Below is a small trained network, with its code and all its weights. Each question gives an input and a class and asks what happens when units are switched off, that is, made to give their printed mean instead of their output.

import numpy as np


def w(rows, s, z=0):
    codes = np.array(rows[::2]) - 128.0
    scale = np.full(codes.shape[1], s)
    scale[-1] = z or s
    return codes * scale


def norm(h):
    return h / np.sqrt((h * h).mean(-1, keepdims=True) + 1e-5)


def f(y):
    return y / 2 * (1 + np.tanh(0.7978845608 * (y + 0.044715 * y**3)))


def log_softmax(a):
    a = a - a.max(-1, keepdims=True)
    return a - np.log(np.exp(a).sum(-1, keepdims=True))


def net(x, mask):
    res = np.array(x, float).reshape(1, 7) / 4 @ E
    u = 0
    for l in range(2):
        y = f(norm(res) @ A[l][:, :-1].T + A[l][:, -1])
        res = res + np.where(mask[u : u + 5], y, B[l][:, -1]) @ B[l][:, :-1]
        u += 5
    return log_softmax(norm(res)[-1] @ U[:, :-1].T + U[:, -1])


A, B = {}, {}
E = w([
[135,117,131,127,135,129,123,124,134,129],'x0',
[51,125,78,178,133,83,55,130,165,202],'x1',
[135,128,131,119,132,125,121,125,125,131],'x2',
[132,131,119,113,146,119,134,145,125,139],'x3',
[134,111,140,123,140,123,113,129,132,123],'x4',
[255,140,22,195,110,150,96,176,112,78],'x5',
[149,251,224,150,197,253,68,148,110,151],'x6',
],0.0083)
A[0] = w([
[129,147,157,33,135,169,158,51,146,45,186],'L0N0',
[130,74,78,139,139,207,133,40,190,138,150],'L0N1',
[58,48,163,72,109,21,253,89,201,130,68],'L0N2',
[171,69,86,187,123,66,186,151,114,33,39],'L0N3',
[123,123,11,210,127,34,86,81,83,127,4],'L0N4',
],0.0049,0.0027)
B[0] = w([
[131,108,133,149,144,89,200,182,149,176,193],'L0N0',
[115,173,110,137,157,91,137,186,101,110,137],'L0N1',
[220,156,146,200,105,222,68,153,2,166,253],'L0N2',
[125,232,162,68,134,59,131,49,139,126,189],'L0N3',
[127,48,182,137,94,100,132,164,255,149,183],'L0N4',
],0.0084,0.0049)
A[1] = w([
[201,115,228,108,123,223,209,130,64,75,200],'L1N0',
[4,172,239,77,203,167,174,112,176,149,70],'L1N1',
[170,128,107,43,117,96,227,92,111,2,2],'L1N2',
[97,142,123,190,112,165,25,107,112,211,100],'L1N3',
[14,35,159,75,84,69,192,89,34,164,204],'L1N4',
],0.007,0.0027)
B[1] = w([
[140,132,169,157,98,78,187,197,106,101,254],'L1N0',
[78,41,92,71,92,83,200,60,209,59,209],'L1N1',
[109,166,116,92,122,166,57,4,140,227,170],'L1N2',
[97,117,51,88,187,172,76,89,106,139,220],'L1N3',
[166,220,135,168,194,202,69,200,127,108,188],'L1N4',
],0.011,0.009)
U = w([
[205,199,193,166,130,137,159,192,52,120,237],'0',
[121,141,76,162,181,211,22,166,107,163,228],'1',
[99,89,180,100,118,104,234,153,159,67,85],'2',
[51,107,96,69,178,144,120,13,166,111,4],'3',
[193,180,127,78,81,88,121,4,128,171,98],'4',
[132,58,96,161,72,16,105,150,199,151,49],'5',
],0.016,0.0023)

Each question gives the input, the list of numbers given to net, and the class t.
The units are the neurons (one row each of A and B). Each row of codes is followed by its name. A weight is (code - 128) times the scale printed after its matrix; where a second scale follows, it is the last column's (A, B and U).
mask holds one flag per neuron, layer by layer. A switched-off neuron (its flag False) gives its mean, the last column of its row in B, instead of its output. The means were averaged over made-up inputs and are rounded, as every weight is.
A unit's drop is (log p(t) with every unit on - log p(t) with that unit switched off) / (log p(t) with every unit on - log p(t) with every unit switched off).
The circuit of an input: a set's keep is (log p(t) with only the set's units on - log p(t) with every unit switched off) / (log p(t) with every unit on - log p(t) with every unit switched off). Starting from all 10 units, units are removed one at a time, each time the one whose removal leaves the highest keep (on an exact tie, the one counted first), for as long as the keep stays at least 0.8.
units of the circuit, in order: the units of the circuit, biggest drop first
unit that matters most: the unit with the biggest drop
k most important neurons: the k neurons with the biggest drops, biggest first
k most important neurons of layer l: the k neurons of layer l with the biggest drops, biggest first
drop when u is switched off: that unit's drop, to one decimal
input [3,8,3,-5,-4,0,-1], class 1: 2 most important neurons => L1N1; L1N0
input [-4,-1,-3,7,-5,1,-7], class 4: 4 most important neurons => L0N3; L1N0; L1N2; L0N0
input [2,1,5,2,4,-7,-4], class 1: unit that matters most => L1N3
input [-6,1,0,1,-6,0,-1], class 1: units of the circuit, in order => L1N1; L1N0
input [4,-4,7,-6,7,8,-7], class 4: 2 most important neurons => L1N2; L0N3
input [5,6,1,3,5,0,3], class 3: 2 most important neurons => L0N2; L1N4
input [-7,3,-3,6,8,5,0], class 5: 4 most important neurons => L0N2; L0N4; L1N4; L1N3
input [5,0,8,1,0,1,-3], class 4: 3 most important neurons => L0N3; L1N0; L1N4
input [0,7,-1,-2,7,-3,2], class 3: 2 most important neurons => L1N1; L0N2
input [-4,-5,4,-6,2,-2,6], class 2: 2 most important neurons => L1N1; L0N2
input [-1,-8,-5,-3,-7,7,-2], class 4: 2 most important neurons => L1N2; L0N2
input [-8,-5,4,-3,-3,-2,8], class 2: units of the circuit, in order => L1N1; L0N2
input [1,-7,-4,-1,8,0,-5], class 0: 3 most important neurons => L0N2; L1N0; L1N1
input [7,-1,-5,0,8,3,-5], class 4: units of the circuit, in order => L0N3
input [8,-8,4,-1,6,-7,5], class 2: drop when L1N1 is switched off => 0.4
input [6,-3,-7,-4,4,-3,0], class 0: drop when L0N2 is switched off => 0.1
input [-4,3,-4,6,0,-8,-5], class 1: drop when L0N1 is switched off => 0.0
input [-6,0,4,1,-6,-5,5], class 2: 2 most important neurons of layer 1 => L1N2; L1N3
input [0,-7,-2,6,-1,0,-4], class 0: 2 most important neurons of layer 0 => L0N2; L0N0
input [-5,-7,8,-4,-1,8,-5], class 4: unit that matters most => L1N2
